Below are the code and all the weights of a small trained network. Each question names an input and a class and asks about switching units off, where a switched-off unit gives its printed mean instead of its output.

import numpy as np


def w(rows, s, z=0):
    codes = np.array(rows[::2]) - 128.0
    scale = np.full(codes.shape[1], s)
    scale[-1] = z or s
    return codes * scale


def f(y):
    return np.maximum(y, 0)


def log_softmax(a):
    a = a - a.max(-1, keepdims=True)
    return a - np.log(np.exp(a).sum(-1, keepdims=True))


def net(x, mask):
    res = np.array(x, float).reshape(1, 4) / 4 @ E
    y = f(res @ A[0][:, :-1].T + A[0][:, -1])
    res = res + np.where(mask, y, B[0][:, -1]) @ B[0][:, :-1]
    return log_softmax(res[-1] @ U[:, :-1].T + U[:, -1])


A, B = {}, {}
E = w([
[188,126,186,244,134,126,198,137,55,133,117],'x0',
[59,134,255,145,134,134,71,160,163,133,135],'x1',
[2,130,84,186,121,132,167,43,81,127,138],'x2',
[118,124,63,222,127,135,60,207,192,124,126],'x3',
],0.004)
A[0] = w([
[84,129,111,145,129,129,140,107,115,131,127,104],'N0',
[71,131,220,136,125,134,100,144,147,125,124,93],'N1',
[103,127,172,131,128,132,115,135,136,128,127,95],'N2',
[132,125,145,103,125,130,142,113,117,128,133,104],'N3',
[148,129,144,168,130,122,147,133,110,128,120,92],'N4',
[137,119,169,68,135,127,165,88,96,127,136,120],'N5',
[168,129,159,198,129,122,159,134,101,130,129,99],'N6',
[247,125,161,77,131,128,103,178,154,135,129,95],'N7',
[131,125,148,100,126,130,142,112,114,128,131,101],'N8',
[184,127,146,107,131,137,114,157,143,136,122,86],'N9',
[135,124,158,81,125,132,152,102,106,126,132,99],'N10',
[127,130,121,120,133,128,127,121,134,129,132,254],'N11',
[84,130,90,54,124,125,96,134,162,128,127,94],'N12',
[79,126,208,134,126,131,103,140,144,128,129,90],'N13',
[158,135,152,172,126,125,148,131,110,130,127,117],'N14',
[101,127,172,133,129,120,121,128,137,126,128,159],'N15',
[136,127,168,70,129,132,159,94,97,127,133,95],'N16',
[45,127,103,161,128,133,144,91,108,137,130,115],'N17',
[89,127,112,144,130,129,139,109,116,132,127,102],'N18',
[163,128,155,187,126,127,156,130,105,130,127,101],'N19',
[171,129,143,111,128,136,117,151,137,134,125,88],'N20',
[73,128,106,149,129,131,142,100,111,131,128,103],'N21',
[123,119,84,188,131,134,97,169,155,124,132,93],'N22',
[86,128,90,54,129,121,95,135,162,129,127,98],'N23',
[91,131,95,70,127,127,105,128,153,130,130,92],'N24',
[158,125,74,121,128,124,148,119,117,125,125,91],'N25',
[94,124,119,142,130,129,135,113,118,133,125,105],'N26',
[171,123,55,109,125,135,151,116,117,126,119,90],'N27',
[69,125,105,151,130,132,143,99,110,132,125,101],'N28',
[124,125,71,206,127,130,86,181,165,127,138,108],'N29',
[146,128,140,155,128,126,140,131,117,131,126,102],'N30',
[185,132,20,119,124,129,164,104,105,125,129,120],'N31',
[127,128,111,151,132,129,116,146,139,125,128,101],'N32',
],0.013,0.0056)
B[0] = w([
[133,141,130,128,124,103,133,125,139,82,141,169],'N0',
[164,121,122,134,168,100,109,170,142,183,177,204],'N1',
[146,124,127,133,148,113,119,142,138,152,154,156],'N2',
[126,143,124,126,128,113,127,106,135,146,115,144],'N3',
[144,114,130,125,137,151,131,82,121,125,145,152],'N4',
[104,162,114,125,115,108,125,95,145,169,75,188],'N5',
[142,103,127,122,141,184,129,63,113,125,151,181],'N6',
[118,142,131,137,113,75,147,135,141,4,153,227],'N7',
[125,147,123,128,129,113,126,103,137,148,114,146],'N8',
[131,148,126,129,118,96,136,127,145,73,149,167],'N9',
[124,156,119,125,127,102,127,88,142,161,102,163],'N10',
[66,93,124,126,67,200,142,244,74,124,53,255],'N11',
[153,109,136,138,145,174,135,48,109,122,154,214],'N12',
[161,121,125,136,165,102,109,159,143,173,172,190],'N13',
[127,108,127,123,131,175,124,94,114,124,137,166],'N14',
[128,108,117,128,132,137,119,181,123,151,133,185],'N15',
[119,166,118,127,127,95,123,76,149,168,96,174],'N16',
[140,138,138,122,113,97,138,141,144,40,140,217],'N17',
[133,138,129,127,124,105,132,124,139,88,141,163],'N18',
[138,106,129,124,138,177,126,72,116,123,147,173],'N19',
[129,143,130,127,120,104,134,125,143,87,145,154],'N20',
[135,143,131,128,122,97,134,126,141,70,143,182],'N21',
[122,169,123,116,130,93,130,72,144,173,96,195],'N22',
[152,108,137,138,145,175,136,52,109,121,153,215],'N23',
[148,112,134,133,141,162,136,62,115,123,149,191],'N24',
[148,124,133,134,158,107,111,141,143,157,161,162],'N25',
[134,136,130,129,127,111,133,124,139,95,139,156],'N26',
[157,119,135,141,168,107,105,149,149,165,173,179],'N27',
[136,143,130,128,122,95,134,125,143,66,146,185],'N28',
[109,170,124,107,119,90,136,72,138,186,72,229],'N29',
[135,119,129,126,133,148,130,99,123,125,138,144],'N30',
[143,112,142,134,161,117,98,205,138,192,165,224],'N31',
[126,146,125,127,130,113,126,105,135,146,119,149],'N32',
],0.028,0.0057)
U = w([
[117,146,139,132,82,87,161,159,150,6,148,99],'0',
[153,75,139,131,145,254,141,58,62,126,143,99],'1',
[164,99,131,148,184,110,68,227,148,203,174,101],'2',
[76,194,102,96,103,97,130,88,152,192,15,107],'3',
[43,77,125,122,49,206,143,237,46,127,40,252],'4',
],0.0081,0.0026)

Each question gives the input, the list of numbers given to net, and the class t.
The units are the neurons (one row each of A and B). Each row of codes is followed by its name. A weight is (code - 128) times the scale printed after its matrix; where a second scale follows, it is the last column's (A, B and U).
mask holds one flag per neuron, in row order. A switched-off neuron (its flag False) gives its mean, the last column of its row in B, instead of its output. The means were averaged over made-up inputs and are rounded, as every weight is.
A unit's drop is (log p(t) with every unit on - log p(t) with that unit switched off) / (log p(t) with every unit on - log p(t) with every unit switched off).
The circuit of an input: a set's keep is (log p(t) with only the set's units on - log p(t) with every unit switched off) / (log p(t) with every unit on - log p(t) with every unit switched off). Starting from the 12 units with the biggest drops (on a tie, the unit counted first), units are removed one at a time, each time the one whose removal leaves the highest keep (on an exact tie, the one counted first), for as long as the keep stays at least 0.8.
units of the circuit, in order: the units of the circuit, biggest drop first
unit that matters most: the unit with the biggest drop
k most important neurons: the k neurons with the biggest drops, biggest first
drop when u is switched off: that unit's drop, to one decimal
input [-7,1,-3,8], class 3: unit that matters most => N29
input [1,-6,-4,7], class 3: 4 most important neurons => [N29, N22, N1, N13]
input [5,-7,6,-2], class 2: 4 most important neurons => [N31, N7, N27, N25]
input [-4,0,-3,1], class 1: units of the circuit, in order => [N23, N12]
input [3,3,-5,-6], class 3: 4 most important neurons => [N5, N16, N17, N10]
input [8,5,8,-6], class 0: 2 most important neurons => [N17, N28]
input [-6,-8,0,7], class 2: 2 most important neurons => [N31, N27]
input [-1,1,3,5], class 3: 3 most important neurons => [N29, N7, N22]
input [-4,5,-1,-1], class 2: 3 most important neurons => [N1, N13, N6]
input [3,-1,-6,-8], class 3: 4 most important neurons => [N5, N16, N10, N17]
input [2,1,0,-3], class 4: 2 most important neurons => [N29, N22]
input [8,1,-5,2], class 1: 2 most important neurons => [N6, N19]
input [-8,-7,4,7], class 1: 3 most important neurons => [N12, N23, N24]
input [-3,4,-6,5], class 0: units of the circuit, in order => [N7]
input [5,6,1,1], class 2: 2 most important neurons => [N1, N13]
input [-7,5,2,-4], class 1: drop when N12 is switched off => 0.1
input [0,6,-7,3], class 0: drop when N9 is switched off => 0.2
input [3,-4,1,4], class 2: drop when N25 is switched off => 0.2
